Below are the code and all the weights of a small trained network. Each question names an input and a target symbol and asks about switching units off, where a switched-off unit gives its printed mean instead of its output.

import numpy as np


def w(rows, s, z=0):
    codes = np.array(rows[::2]) - 128.0
    scale = np.full(codes.shape[1], s)
    scale[-1] = z or s
    return codes * scale


def f(y):
    return y / 2 * (1 + np.tanh(0.7978845608 * (y + 0.044715 * y**3)))


def softmax(a):
    e = np.exp(a - a.max(-1, keepdims=True))
    return e / e.sum(-1, keepdims=True)


def log_softmax(a):
    a = a - a.max(-1, keepdims=True)
    return a - np.log(np.exp(a).sum(-1, keepdims=True))


def net(x, mask):
    ids = ['αβδεζθλμξπσψω'.index(c) for c in x.split()]
    T = len(ids)
    res = E[ids] + P[:T]
    r = res
    for j in range(2):
        rows = slice(4 * j, 4 * j + 4)
        q, k, v = (r @ M[0][rows].T for M in (Q, K, V))
        z = softmax(np.where(np.tri(T) > 0, q @ k.T / 4**0.5, -1e9)) @ v
        o = O[0][rows]
        res = res + np.where(mask[j], z, o[:, -1]) @ o[:, :-1]
    y = f(res @ A[0][:, :-1].T + A[0][:, -1])
    res = res + np.where(mask[2:26], y, B[0][:, -1]) @ B[0][:, :-1]
    return log_softmax(res[-1] @ U[:, :-1].T + U[:, -1])


Q, K, V, O, A, B = {}, {}, {}, {}, {}, {}
E = w([
[232,238,107],'α',
[173,128,71],'β',
[116,166,114],'δ',
[126,146,165],'ε',
[191,66,70],'ζ',
[28,158,202],'θ',
[101,116,89],'λ',
[77,126,161],'μ',
[133,188,254],'ξ',
[191,217,207],'π',
[163,70,111],'σ',
[178,97,113],'ψ',
[177,151,153],'ω',
],0.02)
P = w([
[57,78,107],'0',
[218,9,87],'1',
[17,222,229],'2',
[206,15,89],'3',
[45,238,233],'4',
[208,17,86],'5',
[50,248,233],'6',
[204,14,91],'7',
[55,255,237],'8',
[198,15,87],'9',
],0.0059)
Q[0] = w([
[92,106,144],'H1',
[172,113,132],'H1',
[83,97,169],'H1',
[164,15,229],'H1',
[72,101,94],'H2',
[125,56,98],'H2',
[129,33,123],'H2',
[118,72,254],'H2',
],0.0082)
K[0] = w([
[128,167,3],'H1',
[111,75,6],'H1',
[50,162,72],'H1',
[177,123,185],'H1',
[134,100,126],'H2',
[132,141,38],'H2',
[211,147,53],'H2',
[157,173,109],'H2',
],0.0076)
V[0] = w([
[204,192,78],'H1',
[113,120,180],'H1',
[203,25,119],'H1',
[72,160,45],'H1',
[227,109,135],'H2',
[169,130,2],'H2',
[97,124,205],'H2',
[82,116,143],'H2',
],0.0098)
O[0] = w([
[217,155,109,148],'H1',
[58,45,161,102],'H1',
[69,178,145,253],'H1',
[37,253,39,106],'H1',
[135,76,130,196],'H2',
[56,15,112,191],'H2',
[92,44,125,88],'H2',
[36,203,138,104],'H2',
],0.0055,0.0063)
A[0] = w([
[69,124,149,209],'N1',
[117,136,121,245],'N2',
[138,174,151,165],'N3',
[142,248,124,150],'N4',
[109,179,211,150],'N5',
[152,78,76,60],'N6',
[170,118,131,144],'N7',
[169,114,133,168],'N8',
[133,78,189,126],'N9',
[86,185,143,146],'N10',
[169,135,85,123],'N11',
[161,127,131,132],'N12',
[143,175,140,143],'N13',
[219,156,179,208],'N14',
[38,71,142,77],'N15',
[99,75,66,165],'N16',
[105,78,108,135],'N17',
[174,83,96,25],'N18',
[83,48,133,180],'N19',
[78,151,107,137],'N20',
[92,166,148,164],'N21',
[113,106,77,131],'N22',
[185,115,137,255],'N23',
[85,177,174,106],'N24',
],0.018,0.0094)
B[0] = w([
[101,94,162,186],'N1',
[77,58,136,193],'N2',
[137,134,175,176],'N3',
[122,115,184,212],'N4',
[184,128,97,217],'N5',
[198,177,134,209],'N6',
[81,181,218,175],'N7',
[85,155,140,190],'N8',
[228,255,69,167],'N9',
[128,142,104,184],'N10',
[120,115,192,177],'N11',
[81,198,152,153],'N12',
[141,84,151,163],'N13',
[114,158,69,224],'N14',
[117,143,49,161],'N15',
[165,99,180,244],'N16',
[165,107,138,193],'N17',
[153,196,146,190],'N18',
[164,91,48,233],'N19',
[106,156,192,153],'N20',
[121,152,111,177],'N21',
[157,129,229,184],'N22',
[37,129,101,255],'N23',
[110,112,52,187],'N24',
],0.0099,0.013)
U = w([
[79,105,251,6],'α',
[135,111,187,104],'β',
[63,57,161,220],'δ',
[120,139,106,201],'ε',
[193,119,201,81],'ζ',
[147,104,35,32],'θ',
[173,17,147,134],'λ',
[167,58,75,67],'μ',
[144,168,104,98],'ξ',
[114,157,164,169],'π',
[187,116,98,116],'σ',
[164,145,94,166],'ψ',
[59,155,88,8],'ω',
],0.015,0.012)

Each question gives the input, a string of symbols that net reads in full, and the target symbol t.
The units are the heads (4 rows each of Q, K, V and O) and the neurons (one row each of A and B). Each row of codes is followed by its name. A weight is (code - 128) times the scale printed after its matrix; where a second scale follows, it is the last column's (O, A, B and U).
mask holds one flag per unit, heads first, then neurons. A switched-off unit (its flag False) gives its mean, the last column of its rows in O or B, instead of its output. The means were averaged over made-up inputs and are rounded, as every weight is.
A unit's drop is (log p(t) with every unit on - log p(t) with that unit switched off) / (log p(t) with every unit on - log p(t) with every unit switched off).
The circuit of an input: a set's keep is (log p(t) with only the set's units on - log p(t) with every unit switched off) / (log p(t) with every unit on - log p(t) with every unit switched off). Starting from the 12 units with the biggest drops (on a tie, the unit counted first), units are removed one at a time, each time the one whose removal leaves the highest keep (on an exact tie, the one counted first), for as long as the keep stays at least 0.8.
circuit, biggest first: the units of the circuit, biggest drop first
unit that matters most: the unit with the biggest drop
top k neurons: the k neurons with the biggest drops, biggest first
heads that matter: for each layer, one digit per head in row order, 1 if its drop is at least 0.15 and else 0, layers parted by /
drop when u is switched off: that unit's drop, to one decimal
input ζ λ ζ ζ, target ζ: heads that matter -> 01
input ζ ε ζ λ ζ σ λ β ζ, target δ: heads that matter -> 10
input θ π ε ζ ψ β ζ λ π, target ξ: heads that matter -> 00
input ζ α ζ δ ε λ ξ ζ λ, target δ: circuit, biggest first -> [N9 N6]
input ζ θ ζ ψ β σ, target σ: circuit, biggest first -> [N9 N6]
input θ ξ λ ε ζ ψ, target ψ: unit that matters most -> H1
input σ λ ζ λ ζ θ ζ λ σ, target δ: top 3 neurons -> [N6 N5 N18]
input α ζ μ δ λ ζ λ θ μ, target δ: heads that matter -> 01
input θ δ θ σ λ ζ ζ ω ξ, target ψ: top 2 neurons -> [N5 N24]
input δ θ σ δ ζ δ λ λ θ, target δ: top 3 neurons -> [N24 N1 N4]
input ζ π ζ θ ζ λ σ λ α, target π: circuit, biggest first -> [N4 N14 H2]
input ω β λ ε μ ζ ψ, target δ: top 2 neurons -> [N6 N18]
input λ λ ζ θ ζ ζ ζ λ ζ, target δ: circuit, biggest first -> [N9 N5 N6]
input ζ ω λ ζ ζ ζ ξ, target ψ: top 3 neurons -> [N5 N14 N24]
input ζ θ θ, target ω: circuit, biggest first -> [N24]
input ζ λ β, target δ: circuit, biggest first -> [N6 N9]
input θ θ α π δ λ ζ ζ θ, target δ: top 3 neurons -> [N1 N24 N4]
input ζ ζ ξ ζ ω λ ξ ζ α, target π: top 3 neurons -> [N14 N4 N5]
input ζ ξ ε, target ψ: top 2 neurons -> [N5 N9]
input ζ ζ σ, target μ: unit that matters most -> H2
input θ ζ α ω ξ ψ μ θ ε λ, target λ: top 3 neurons -> [N16 N14 N22]
input λ λ θ ζ δ β λ θ μ, target δ: drop when N24 is switched off -> 0.4
input μ ζ ζ ε ζ θ θ ξ, target ξ: drop when N9 is switched off -> 0.2
input σ ζ μ, target θ: drop when N23 is switched off -> 0.1
input ζ λ ζ β ζ ζ ζ λ ψ, target δ: drop when H1 is switched off -> 0.2
input ζ σ α λ θ δ ω ξ π π, target π: top 2 neurons -> [N14 N4]
input ζ α α ζ ζ, target π: unit that matters most -> H1
